Below are the code and all the weights of a small trained network. Each question names an input and a target symbol and asks about switching units off, where a switched-off unit gives its printed mean instead of its output.

import numpy as np


def w(rows, s, z=0):
    codes = np.array(rows[::2]) - 128.0
    scale = np.full(codes.shape[1], s)
    scale[-1] = z or s
    return codes * scale


def f(y):
    return np.maximum(y, 0)


def softmax(a):
    e = np.exp(a - a.max(-1, keepdims=True))
    return e / e.sum(-1, keepdims=True)


def log_softmax(a):
    a = a - a.max(-1, keepdims=True)
    return a - np.log(np.exp(a).sum(-1, keepdims=True))


def net(x, mask):
    ids = ['ΓΘΠΣΦΨΩβεζηλμ'.index(c) for c in x.split()]
    T = len(ids)
    res = E[ids] + P[:T]
    q, k, v = (res @ M[0].T for M in (Q, K, V))
    z = softmax(np.where(np.tri(T) > 0, q @ k.T / 2**0.5, -1e9)) @ v
    res = res + np.where(mask[0], z, O[0][:, -1]) @ O[0][:, :-1]
    y = f(res @ A[0][:, :-1].T + A[0][:, -1])
    res = res + np.where(mask[1:17], y, B[0][:, -1]) @ B[0][:, :-1]
    return log_softmax(res[-1] @ U[:, :-1].T + U[:, -1])


Q, K, V, O, A, B = {}, {}, {}, {}, {}, {}
E = w([
[115,123,135,208,74,70,140,192,254,89,91,98],'Γ',
[33,140,124,130,76,63,13,74,212,88,62,117],'Θ',
[153,173,181,112,79,46,45,77,199,23,120,119],'Π',
[119,89,112,118,154,86,102,78,235,32,82,164],'Σ',
[41,82,134,66,74,116,132,151,178,95,33,163],'Φ',
[94,178,161,51,21,135,65,120,112,88,105,147],'Ψ',
[167,157,145,129,92,124,180,150,165,79,83,193],'Ω',
[125,197,72,181,89,122,104,125,109,193,141,129],'β',
[113,127,60,82,130,181,152,158,160,133,154,187],'ε',
[103,133,136,229,124,165,120,8,136,125,98,188],'ζ',
[167,185,172,210,114,244,178,54,123,157,207,166],'η',
[87,172,77,143,144,246,184,134,111,239,217,115],'λ',
[71,182,106,46,190,184,147,196,110,102,163,62],'μ',
],0.008)
P = w([
[207,45,134,122,52,208,20,128,199,146,132,130],'0',
[161,200,63,78,50,144,174,33,212,126,47,71],'1',
[134,125,63,133,88,149,145,96,112,64,152,77],'2',
[137,119,195,148,120,170,71,149,188,201,96,129],'3',
[89,227,83,91,68,119,198,52,194,107,84,127],'4',
[92,137,70,160,113,122,159,133,76,50,182,109],'5',
[113,145,224,139,161,140,89,168,154,187,115,179],'6',
[44,243,97,105,97,101,198,81,160,77,120,158],'7',
[54,145,86,177,142,102,169,176,40,33,213,148],'8',
[87,155,245,128,207,112,100,181,118,154,152,220],'9',
[2,250,119,126,123,83,208,112,125,56,152,193],'10',
],0.009)
Q[0] = w([
[199,7,145,146,163,106,68,182,75,135,141,88],'h0',
[240,26,182,123,172,141,70,162,84,254,106,146],'h0',
],0.0099)
K[0] = w([
[199,62,85,106,2,106,97,97,246,116,63,70],'h0',
[244,88,89,87,48,208,121,85,206,175,78,28],'h0',
],0.0076)
V[0] = w([
[41,120,146,52,136,49,81,194,181,17,44,83],'h0',
[211,104,128,250,78,63,116,3,194,71,44,187],'h0',
],0.0064)
O[0] = w([
[154,142,120,174,150,255,84,172,125,24,44,3,204],'h0',
[27,118,153,225,169,97,120,203,53,33,205,181,8],'h0',
],0.0068,0.0017)
A[0] = w([
[152,170,99,146,94,179,166,153,24,130,172,89,127],'n0',
[199,156,129,70,166,180,132,103,150,191,46,38,42],'n1',
[138,86,145,158,100,150,60,126,160,149,169,150,237],'n2',
[186,182,77,107,95,133,157,91,174,133,77,91,148],'n3',
[132,128,120,149,119,127,150,142,98,52,94,80,129],'n4',
[92,145,83,115,88,46,185,143,102,97,130,165,119],'n5',
[185,146,144,79,155,118,133,118,156,236,113,134,135],'n6',
[129,176,84,74,108,103,199,97,132,160,142,121,120],'n7',
[114,119,115,111,136,54,185,83,103,217,185,166,2],'n8',
[198,143,110,145,181,144,200,157,114,72,212,96,131],'n9',
[131,144,58,101,132,100,85,80,2,91,179,84,144],'n10',
[97,142,54,163,159,148,116,135,69,108,139,32,86],'n11',
[148,118,141,149,144,201,54,163,149,106,95,73,144],'n12',
[119,117,172,86,145,129,88,144,144,161,90,189,204],'n13',
[118,52,61,95,167,179,204,121,70,89,131,145,133],'n14',
[61,119,34,153,165,140,182,171,97,142,162,94,127],'n15',
],0.0093,0.0048)
B[0] = w([
[168,123,102,68,45,93,120,119,39,178,134,44,164],'n0',
[143,189,111,254,145,123,137,106,116,35,130,136,242],'n1',
[177,122,119,125,84,155,77,157,93,177,124,110,185],'n2',
[169,83,141,47,147,182,113,122,81,192,77,120,255],'n3',
[100,119,163,105,113,178,133,164,126,117,94,82,189],'n4',
[106,127,47,137,73,109,60,139,86,112,154,138,183],'n5',
[105,85,186,145,157,131,112,169,91,49,120,144,196],'n6',
[179,120,93,115,163,55,164,74,165,160,158,132,219],'n7',
[74,119,211,129,126,174,177,126,171,64,165,45,178],'n8',
[216,131,74,143,123,137,115,153,237,70,167,92,158],'n9',
[116,233,183,125,151,64,171,138,93,109,76,158,156],'n10',
[136,111,164,172,194,76,150,122,147,211,111,143,174],'n11',
[110,105,157,153,147,82,144,93,114,184,175,181,218],'n12',
[172,119,155,199,147,114,109,179,195,162,179,91,181],'n13',
[53,121,78,100,143,248,153,89,179,102,97,168,152],'n14',
[168,12,111,137,188,136,71,114,134,166,135,179,163],'n15',
],0.0092,0.0094)
U = w([
[208,24,140,162,124,147,31,167,139,183,172,120,189],'Γ',
[95,171,208,165,187,96,152,158,135,201,128,176,190],'Θ',
[135,215,190,171,149,72,177,199,130,56,132,104,113],'Π',
[70,147,147,192,201,173,161,134,194,2,127,179,2],'Σ',
[32,62,159,96,124,223,154,107,99,150,71,115,86],'Φ',
[93,164,195,33,51,161,127,129,46,140,86,74,151],'Ψ',
[100,188,51,83,37,214,80,180,126,17,109,64,213],'Ω',
[161,137,33,108,85,7,106,115,86,211,110,138,140],'β',
[152,113,43,2,115,178,85,111,167,222,118,189,127],'ε',
[85,134,59,186,123,97,103,73,56,66,132,252,77],'ζ',
[106,176,95,176,76,105,181,70,167,85,202,74,59],'η',
[124,30,165,50,155,89,169,69,127,148,149,107,43],'λ',
[178,168,95,132,155,138,160,74,130,130,84,117,120],'μ',
],0.0075,0.0038)

Each question gives the input, a string of symbols that net reads in full, and the target symbol t.
The units are the heads (2 rows each of Q, K, V and O) and the neurons (one row each of A and B). Each row of codes is followed by its name. A weight is (code - 128) times the scale printed after its matrix; where a second scale follows, it is the last column's (O, A, B and U).
mask holds one flag per unit, heads first, then neurons. A switched-off unit (its flag False) gives its mean, the last column of its rows in O or B, instead of its output. The means were averaged over made-up inputs and are rounded, as every weight is.
A unit's drop is (log p(t) with every unit on - log p(t) with that unit switched off) / (log p(t) with every unit on - log p(t) with every unit switched off).
The circuit of an input: a set's keep is (log p(t) with only the set's units on - log p(t) with every unit switched off) / (log p(t) with every unit on - log p(t) with every unit switched off). Starting from the 12 units with the biggest drops (on a tie, the unit counted first), units are removed one at a time, each time the one whose removal leaves the highest keep (on an exact tie, the one counted first), for as long as the keep stays at least 0.8.
circuit, biggest first: the units of the circuit, biggest drop first
most important unit: the unit with the biggest drop
k most important neurons: the k neurons with the biggest drops, biggest first
drop when u is switched off: that unit's drop, to one decimal
input Θ β μ λ β Ψ Γ η λ Γ Ω, target λ: circuit, biggest first	h0, n8, n7
input Ψ μ μ Ω η, target μ: most important unit	n1
input μ β η, target η: circuit, biggest first	h0, n8, n3
input μ Γ Θ μ Ω, target μ: circuit, biggest first	n1, h0, n3
input Ω μ ζ Ω η ε, target ε: 2 most important neurons	n1, n14
input ζ ζ ζ μ μ Π η ε, target η: circuit, biggest first	h0, n8, n5
input μ η Θ Σ λ η ζ ζ, target η: circuit, biggest first	h0, n8, n3, n6
input μ Σ Ω β Ω Γ Σ Γ μ η λ, target μ: circuit, biggest first	h0, n1, n3
input λ ζ Ω ε μ ζ Ω Φ, target ζ: circuit, biggest first	h0, n5
input Ω Γ η Σ Γ, target η: circuit, biggest first	h0, n8, n5
input μ Ω ε β Ψ, target ε: 2 most important neurons	n1, n3
input μ Γ Θ λ Π, target λ: circuit, biggest first	h0, n8, n3
input ε Φ β Ψ ε Φ Γ Γ, target Φ: 3 most important neurons	n4, n1, n7
input η Θ ζ Γ Θ, target ζ: most important neuron	n5
input Ψ μ Ω Σ Ψ μ μ Γ Γ, target Γ: circuit, biggest first	n15, n1
input μ λ Ω λ Π, target λ: 4 most important neurons	n8, n7, n3, n6
input μ μ μ μ, target Σ: 2 most important neurons	n1, n6
input Σ Ω μ Ω Γ, target μ: 3 most important neurons	n1, n3, n7
input μ Π μ μ β Θ Ω μ β β Ω, target β: 3 most important neurons	n5, n1, n7
input Θ Ω β ζ Ω, target ζ: 2 most important neurons	n5, n3
input Γ β Σ Θ Θ Σ ζ ζ Ω λ, target Γ: most important unit	n15
input Γ Θ μ μ λ μ Ω Φ Θ, target Θ: 3 most important neurons	n11, n12, n10
input ε Π ζ Θ Φ β, target β: 2 most important neurons	n0, n1
input Θ η μ Σ Ω λ, target λ: drop when h0 is switched off	1.0
input μ β λ λ μ β ε Ω, target ε: drop when n1 is switched off	0.5
input Γ μ μ, target μ: drop when n1 is switched off	0.9
input ε λ μ μ Π, target μ: drop when h0 is switched off	1.5
